Below are the code and all the weights of a small trained network. Each question names an input and a target symbol and asks about switching units off, where a switched-off unit gives its printed mean instead of its output.

import numpy as np


def w(rows, s, z=0):
    codes = np.array(rows[::2]) - 128.0
    scale = np.full(codes.shape[1], s)
    scale[-1] = z or s
    return codes * scale


def f(y):
    return y / 2 * (1 + np.tanh(0.7978845608 * (y + 0.044715 * y**3)))


def softmax(a):
    e = np.exp(a - a.max(-1, keepdims=True))
    return e / e.sum(-1, keepdims=True)


def log_softmax(a):
    a = a - a.max(-1, keepdims=True)
    return a - np.log(np.exp(a).sum(-1, keepdims=True))


def net(x, mask):
    ids = ['ΔΘΞΠαβημφψ'.index(c) for c in x.split()]
    T = len(ids)
    res = E[ids] + P[:T]
    u = 0
    for l in range(2):
        q, k, v = (res @ M[l].T for M in (Q, K, V))
        z = softmax(np.where(np.tri(T) > 0, q @ k.T / 3**0.5, -1e9)) @ v
        res = res + np.where(mask[u], z, O[l][:, -1]) @ O[l][:, :-1]
        u += 1
        y = f(res @ A[l][:, :-1].T + A[l][:, -1])
        res = res + np.where(mask[u : u + 16], y, B[l][:, -1]) @ B[l][:, :-1]
        u += 16
    return log_softmax(res[-1] @ U[:, :-1].T + U[:, -1])


Q, K, V, O, A, B = {}, {}, {}, {}, {}, {}
E = w([
[149,102,85,176,65,83,70,123],'Δ',
[135,140,31,86,112,192,167,155],'Θ',
[29,47,127,177,161,71,133,106],'Ξ',
[193,117,216,82,50,143,176,135],'Π',
[151,120,210,204,135,136,124,253],'α',
[210,180,52,54,136,83,252,169],'β',
[106,126,152,173,102,110,56,235],'η',
[131,152,88,253,132,175,40,210],'μ',
[158,159,149,119,121,99,109,149],'φ',
[129,114,93,113,117,152,69,55],'ψ',
],0.017)
P = w([
[237,171,121,137,100,2,97,205],'0',
[80,167,200,41,167,148,68,138],'1',
[207,160,121,232,31,177,184,116],'2',
[70,185,177,61,162,156,85,126],'3',
[191,104,112,201,51,158,171,140],'4',
[53,216,132,79,161,132,127,92],'5',
[168,74,103,196,86,155,176,147],'6',
[84,212,165,91,165,162,96,87],'7',
[159,36,109,185,106,151,160,165],'8',
[98,199,192,76,148,185,82,115],'9',
],0.0087)
Q[0] = w([
[133,92,111,2,71,165,164,140],'L0H1',
[169,88,179,127,208,105,219,149],'L0H1',
[151,207,191,170,84,167,146,228],'L0H1',
],0.0067)
K[0] = w([
[127,122,75,116,91,153,174,126],'L0H1',
[108,36,156,137,169,118,255,205],'L0H1',
[182,102,160,132,149,152,118,209],'L0H1',
],0.0088)
V[0] = w([
[112,137,177,169,88,71,136,127],'L0H1',
[76,37,116,167,196,59,181,124],'L0H1',
[123,117,254,186,115,104,231,76],'L0H1',
],0.0051)
O[0] = w([
[168,140,144,192,50,108,168,255,254],'L0H1',
[101,105,153,67,79,127,184,237,191],'L0H1',
[95,190,168,167,22,180,106,134,4],'L0H1',
],0.0073,0.00086)
A[0] = w([
[114,230,169,2,98,112,116,98,122],'L0N1',
[105,88,131,119,121,113,91,133,77],'L0N2',
[34,161,43,128,245,225,44,79,117],'L0N3',
[174,128,199,238,103,160,218,140,252],'L0N4',
[159,94,142,85,92,53,91,136,218],'L0N5',
[201,115,198,108,86,61,252,125,162],'L0N6',
[69,111,180,80,129,173,201,99,139],'L0N7',
[59,118,118,139,205,52,97,57,205],'L0N8',
[78,208,137,68,212,151,35,113,102],'L0N9',
[76,109,33,169,41,189,171,184,138],'L0N10',
[248,115,64,132,210,124,133,143,158],'L0N11',
[57,209,116,189,198,133,43,172,41],'L0N12',
[133,120,99,123,199,59,156,109,124],'L0N13',
[159,212,132,148,124,189,120,126,93],'L0N14',
[108,49,47,189,151,175,80,189,132],'L0N15',
[165,163,78,152,156,81,143,154,135],'L0N16',
],0.0068,0.0035)
B[0] = w([
[255,140,179,135,169,10,150,132,164],'L0N1',
[117,104,92,111,119,125,143,115,131],'L0N2',
[111,65,181,79,27,116,192,112,234],'L0N3',
[135,143,101,180,136,158,79,94,253],'L0N4',
[205,178,112,153,149,204,106,127,171],'L0N5',
[200,137,81,115,66,137,95,147,205],'L0N6',
[165,146,255,150,33,160,162,131,166],'L0N7',
[69,97,123,161,156,183,83,138,188],'L0N8',
[78,129,83,6,177,118,152,112,177],'L0N9',
[169,80,117,65,197,86,139,82,229],'L0N10',
[140,63,163,127,84,109,219,162,195],'L0N11',
[78,154,161,75,24,106,86,173,170],'L0N12',
[131,177,119,180,89,137,63,173,141],'L0N13',
[122,145,64,44,167,74,195,178,151],'L0N14',
[200,152,122,108,62,50,120,105,223],'L0N15',
[148,80,160,148,74,135,77,120,152],'L0N16',
],0.0063,0.0066)
Q[1] = w([
[104,76,95,86,96,190,178,88],'L1H1',
[138,123,188,160,143,176,63,159],'L1H1',
[177,155,115,95,160,154,255,152],'L1H1',
],0.0091)
K[1] = w([
[165,111,152,63,123,133,145,37],'L1H1',
[121,202,146,164,117,173,46,124],'L1H1',
[200,170,144,76,183,65,254,147],'L1H1',
],0.007)
V[1] = w([
[71,9,3,145,175,77,212,228],'L1H1',
[103,2,19,165,178,98,114,127],'L1H1',
[131,104,25,216,119,75,181,189],'L1H1',
],0.0037)
O[1] = w([
[208,214,103,117,162,254,169,130,230],'L1H1',
[168,173,191,140,46,126,84,139,120],'L1H1',
[119,104,129,93,162,168,116,91,248],'L1H1',
],0.0091,0.0012)
A[1] = w([
[167,212,92,154,126,183,82,109,42],'L1N1',
[148,109,115,164,84,162,61,105,190],'L1N2',
[95,127,129,126,60,125,117,140,120],'L1N3',
[92,183,158,136,181,113,56,156,92],'L1N4',
[176,79,170,96,102,208,131,131,204],'L1N5',
[156,165,89,107,114,213,158,186,254],'L1N6',
[76,158,137,77,160,87,65,77,58],'L1N7',
[112,81,58,144,236,160,96,42,148],'L1N8',
[69,99,197,138,191,194,161,159,128],'L1N9',
[188,200,41,115,146,45,107,156,94],'L1N10',
[91,144,151,49,198,150,138,65,113],'L1N11',
[64,128,203,182,164,135,103,99,108],'L1N12',
[102,143,130,148,161,1,119,82,151],'L1N13',
[91,234,136,140,255,128,94,160,150],'L1N14',
[127,73,138,220,55,172,153,66,118],'L1N15',
[129,82,103,200,128,139,136,158,158],'L1N16',
],0.0089,0.003)
B[1] = w([
[82,206,185,133,113,154,80,134,149],'L1N1',
[102,62,86,191,188,145,149,174,222],'L1N2',
[135,131,104,81,107,217,155,154,182],'L1N3',
[88,99,87,116,163,22,170,112,142],'L1N4',
[94,163,111,170,124,85,116,120,255],'L1N5',
[131,124,89,172,122,148,87,96,236],'L1N6',
[73,107,214,46,212,135,137,78,148],'L1N7',
[115,202,172,240,117,192,3,217,139],'L1N8',
[97,162,127,186,109,138,244,99,165],'L1N9',
[105,135,185,130,183,215,117,170,197],'L1N10',
[153,78,124,202,165,128,91,78,180],'L1N11',
[125,195,119,198,107,135,114,184,164],'L1N12',
[155,136,149,179,129,175,74,157,157],'L1N13',
[59,203,87,127,200,53,147,34,135],'L1N14',
[160,143,101,49,179,148,155,125,235],'L1N15',
[139,100,91,63,108,101,163,41,189],'L1N16',
],0.007)
U = w([
[146,148,76,209,148,182,1,157,253],'Δ',
[169,59,46,108,148,65,190,85,197],'Θ',
[99,130,177,163,133,172,179,140,126],'Ξ',
[191,172,190,148,95,62,110,100,149],'Π',
[128,182,70,167,144,30,109,132,70],'α',
[165,133,147,78,215,164,157,182,29],'β',
[117,160,88,78,166,89,87,161,107],'η',
[118,145,103,61,88,133,86,162,75],'μ',
[145,176,125,115,211,98,116,118,97],'φ',
[127,97,179,110,164,172,86,90,62],'ψ',
],0.0064,0.0029)

Each question gives the input, a string of symbols that net reads in full, and the target symbol t.
The units are the heads (3 rows each of Q, K, V and O) and the neurons (one row each of A and B). Each row of codes is followed by its name. A weight is (code - 128) times the scale printed after its matrix; where a second scale follows, it is the last column's (O, A, B and U).
mask holds one flag per unit, layer by layer, with each layer's heads first. A switched-off unit (its flag False) gives its mean, the last column of its rows in O or B, instead of its output. The means were averaged over made-up inputs and are rounded, as every weight is.
A unit's drop is (log p(t) with every unit on - log p(t) with that unit switched off) / (log p(t) with every unit on - log p(t) with every unit switched off).
The circuit of an input: a set's keep is (log p(t) with only the set's units on - log p(t) with every unit switched off) / (log p(t) with every unit on - log p(t) with every unit switched off). Starting from the 12 units with the biggest drops (on a tie, the unit counted first), units are removed one at a time, each time the one whose removal leaves the highest keep (on an exact tie, the one counted first), for as long as the keep stays at least 0.8.
circuit, biggest first: the units of the circuit, biggest drop first
most important unit: the unit with the biggest drop
k most important neurons: the k neurons with the biggest drops, biggest first
top k neurons in layer l: the k neurons of layer l with the biggest drops, biggest first
drop when u is switched off: that unit's drop, to one decimal
input Ξ Π μ μ ψ Δ, target Δ: 2 most important neurons	L1N8, L0N7
input Π ψ Ξ Ξ Π, target Θ: circuit, biggest first	L1H1
input Θ Π φ, target Δ: circuit, biggest first	L0N3, L0H1, L0N4
input Ξ Π Ξ Θ Ξ Θ Θ Θ, target Θ: circuit, biggest first	L0N3, L0H1, L1N10
input α φ Ξ Π Θ, target Δ: circuit, biggest first	L1N6, L0N3
input Ξ ψ ψ, target Θ: circuit, biggest first	L1H1, L0H1, L0N3, L1N15
input ψ Ξ Π φ, target φ: 2 most important neurons	L1N14, L0N3
input ψ ψ ψ, target Θ: circuit, biggest first	L0H1, L0N3, L1N15, L1N10
input Θ α β η α, target Θ: 2 most important neurons	L1N16, L0N10
input Ξ Θ Ξ μ Θ β Θ ψ, target ψ: circuit, biggest first	L1N7, L0H1, L0N9, L1N11
input Ξ Δ Θ Ξ Π Ξ β, target Δ: top 2 neurons in layer 0	L0N6, L0N3
input μ Θ Θ Θ Ξ, target Δ: 3 most important neurons	L0N3, L1N8, L0N11
input Ξ Ξ Ξ μ ψ Θ Θ φ μ, target Θ: circuit, biggest first	L0H1, L0N11, L1N16
input β Ξ Π, target Δ: most important unit	L0N14
input Θ ψ Ξ, target Δ: 2 most important neurons	L0N3, L0N11
input φ η Θ, target Δ: 3 most important neurons	L1N6, L0N7, L1N8
input Ξ β Π Ξ Ξ Ξ Θ α α, target Θ: top 3 neurons in layer 0	L0N10, L0N4, L0N12
input Ξ Θ Θ Ξ Θ Ξ, target Ξ: 2 most important neurons	L1N9, L0N7
input Ξ Ξ Ξ Θ Δ Ξ α ψ β, target Δ: 3 most important neurons	L1N6, L0N6, L1N10
input Ξ Ξ Ξ Θ Π, target Δ: most important unit	L0N6
input Δ α Π Ξ, target Ξ: top 2 neurons in layer 1	L1N9, L1N12
input Θ Ξ ψ φ, target φ: 2 most important neurons	L1N14, L0N9
input ψ Ξ β Ξ Θ Ξ Ξ η, target η: 2 most important neurons	L0N12, L1N4
input Π Θ Θ Δ α ψ, target ψ: drop when L0N3 is switched off	0.8
input Ξ Θ Δ Ξ μ Θ Ξ Ξ Ξ Π, target Π: drop when L0N1 is switched off	0.6
input η Ξ Ξ Ξ Θ Θ μ Π μ, target Θ: drop when L0H1 is switched off	0.5
input Ξ Ξ Ξ Ξ η Δ φ Ξ Ξ Θ, target Θ: drop when L1N14 is switched off	0.0
